Here is a tiny trained network, its code and every weight. The questions are about switching its units off for an input and a class, where a switched-off unit gives its printed mean instead of its output.

import numpy as np


def w(rows, s, z=0):
    codes = np.array(rows[::2]) - 128.0
    scale = np.full(codes.shape[1], s)
    scale[-1] = z or s
    return codes * scale


def norm(h):
    return h / np.sqrt((h * h).mean(-1, keepdims=True) + 1e-5)


def f(y):
    return np.maximum(y, 0)


def log_softmax(a):
    a = a - a.max(-1, keepdims=True)
    return a - np.log(np.exp(a).sum(-1, keepdims=True))


def net(x, mask):
    res = np.array(x, float).reshape(1, 8) / 4 @ E
    u = 0
    for l in range(4):
        y = f(norm(res) @ A[l][:, :-1].T + A[l][:, -1])
        res = res + np.where(mask[u : u + 3], y, B[l][:, -1]) @ B[l][:, :-1]
        u += 3
    return log_softmax(norm(res)[-1] @ U[:, :-1].T + U[:, -1])


A, B = {}, {}
E = w([
[100,145,132],'x0',
[148,161,212],'x1',
[189,41,98],'x2',
[81,168,65],'x3',
[61,85,146],'x4',
[195,253,66],'x5',
[124,121,40],'x6',
[225,55,104],'x7',
],0.0044)
A[0] = w([
[2,82,115,10],'0.n1',
[131,137,150,152],'0.n2',
[79,109,143,190],'0.n3',
],0.0084,0.0012)
B[0] = w([
[44,11,84,252],'0.n1',
[178,5,36,159],'0.n2',
[107,254,83,206],'0.n3',
],0.0041,0.0031)
A[1] = w([
[98,139,55,106],'1.n1',
[81,254,202,1],'1.n2',
[107,90,161,54],'1.n3',
],0.007,0.0021)
B[1] = w([
[120,212,26,231],'1.n1',
[101,185,145,255],'1.n2',
[2,140,148,177],'1.n3',
],0.0069,0.0022)
A[2] = w([
[111,31,40,7],'2.n1',
[127,39,43,104],'2.n2',
[208,255,199,15],'2.n3',
],0.0033,0.0012)
B[2] = w([
[90,186,92,218],'2.n1',
[65,255,183,248],'2.n2',
[7,127,176,223],'2.n3',
],0.0065,0.0014)
A[3] = w([
[148,168,161,95],'3.n1',
[254,82,173,160],'3.n2',
[104,162,157,253],'3.n3',
],0.011,0.0034)
B[3] = w([
[98,210,113,161],'3.n1',
[193,9,86,234],'3.n2',
[189,94,159,253],'3.n3',
],0.013,0.0047)
U = w([
[133,243,199,141],'0',
[116,165,72,4],'1',
[252,31,109,155],'2',
[73,78,155,251],'3',
[218,184,94,47],'4',
[168,94,225,66],'5',
[173,153,93,98],'6',
],0.015,0.0028)

Each question gives the input, the list of numbers given to net, and the class t.
The units are the neurons (one row each of A and B). Each row of codes is followed by its name. A weight is (code - 128) times the scale printed after its matrix; where a second scale follows, it is the last column's (A, B and U).
mask holds one flag per neuron, layer by layer. A switched-off neuron (its flag False) gives its mean, the last column of its row in B, instead of its output. The means were averaged over made-up inputs and are rounded, as every weight is.
A unit's drop is (log p(t) with every unit on - log p(t) with that unit switched off) / (log p(t) with every unit on - log p(t) with every unit switched off).
The circuit of an input: a set's keep is (log p(t) with only the set's units on - log p(t) with every unit switched off) / (log p(t) with every unit on - log p(t) with every unit switched off). Starting from all 12 units, units are removed one at a time, each time the one whose removal leaves the highest keep (on an exact tie, the one counted first), for as long as the keep stays at least 0.8.
circuit, biggest first: the units of the circuit, biggest drop first
top k neurons: the k neurons with the biggest drops, biggest first
top k neurons in layer l: the k neurons of layer l with the biggest drops, biggest first
drop of u: that unit's drop, to one decimal
input [0,-3,-2,-2,3,7,-3,-1], class 0: top neuron in layer 2	(2.n3)
input [1,8,5,-7,-3,8,3,-5], class 0: circuit, biggest first	(2.n3, 3.n2)
input [3,3,-4,-4,4,8,-6,5], class 0: top 2 neurons	(2.n3, 3.n1)
input [2,0,8,4,7,5,3,1], class 4: circuit, biggest first	(3.n2, 0.n1)
input [-6,8,4,5,8,6,-7,-1], class 0: top 3 neurons	(3.n2, 3.n1, 1.n2)
input [3,-6,2,-4,4,-6,1,5], class 3: circuit, biggest first	(3.n2, 3.n3)
input [4,8,4,5,1,0,2,-2], class 4: top 3 neurons	(3.n2, 0.n2, 3.n3)
input [-8,-1,-1,-3,8,5,1,-6], class 0: top 2 neurons	(3.n2, 1.n2)
input [2,-8,-2,4,-3,-4,-6,-1], class 1: circuit, biggest first	(0.n3, 1.n1)
input [-5,-4,-4,-2,-8,6,3,-5], class 0: top 2 neurons	(3.n2, 0.n1)
input [1,-8,-7,-6,-6,7,8,-3], class 0: top 2 neurons	(3.n2, 0.n1)
input [-3,8,-2,-2,-7,5,7,-4], class 0: top 2 neurons	(3.n2, 2.n3)
input [-5,5,4,-4,-3,2,5,-8], class 0: top 3 neurons	(3.n2, 3.n1, 0.n1)
input [0,5,-8,-4,-5,6,0,5], class 0: top 3 neurons	(2.n3, 3.n1, 3.n2)
input [-3,-2,5,7,-1,-2,2,-3], class 1: circuit, biggest first	(3.n2)
input [-1,0,4,4,1,3,4,2], class 4: top 2 neurons	(3.n2, 0.n1)
input [-2,-3,6,-1,-4,-4,7,-8], class 1: top 2 neurons	(3.n2, 1.n1)
input [-2,0,-2,5,1,1,-6,2], class 0: top 2 neurons	(3.n2, 1.n2)
input [-5,-1,2,5,-4,-5,5,6], class 6: top 2 neurons in layer 2	(2.n2, 2.n1)
input [3,4,-1,8,-5,-5,5,5], class 6: circuit, biggest first	(3.n2)
input [-4,4,1,2,1,0,6,-7], class 0: drop of 3.n2	1.9
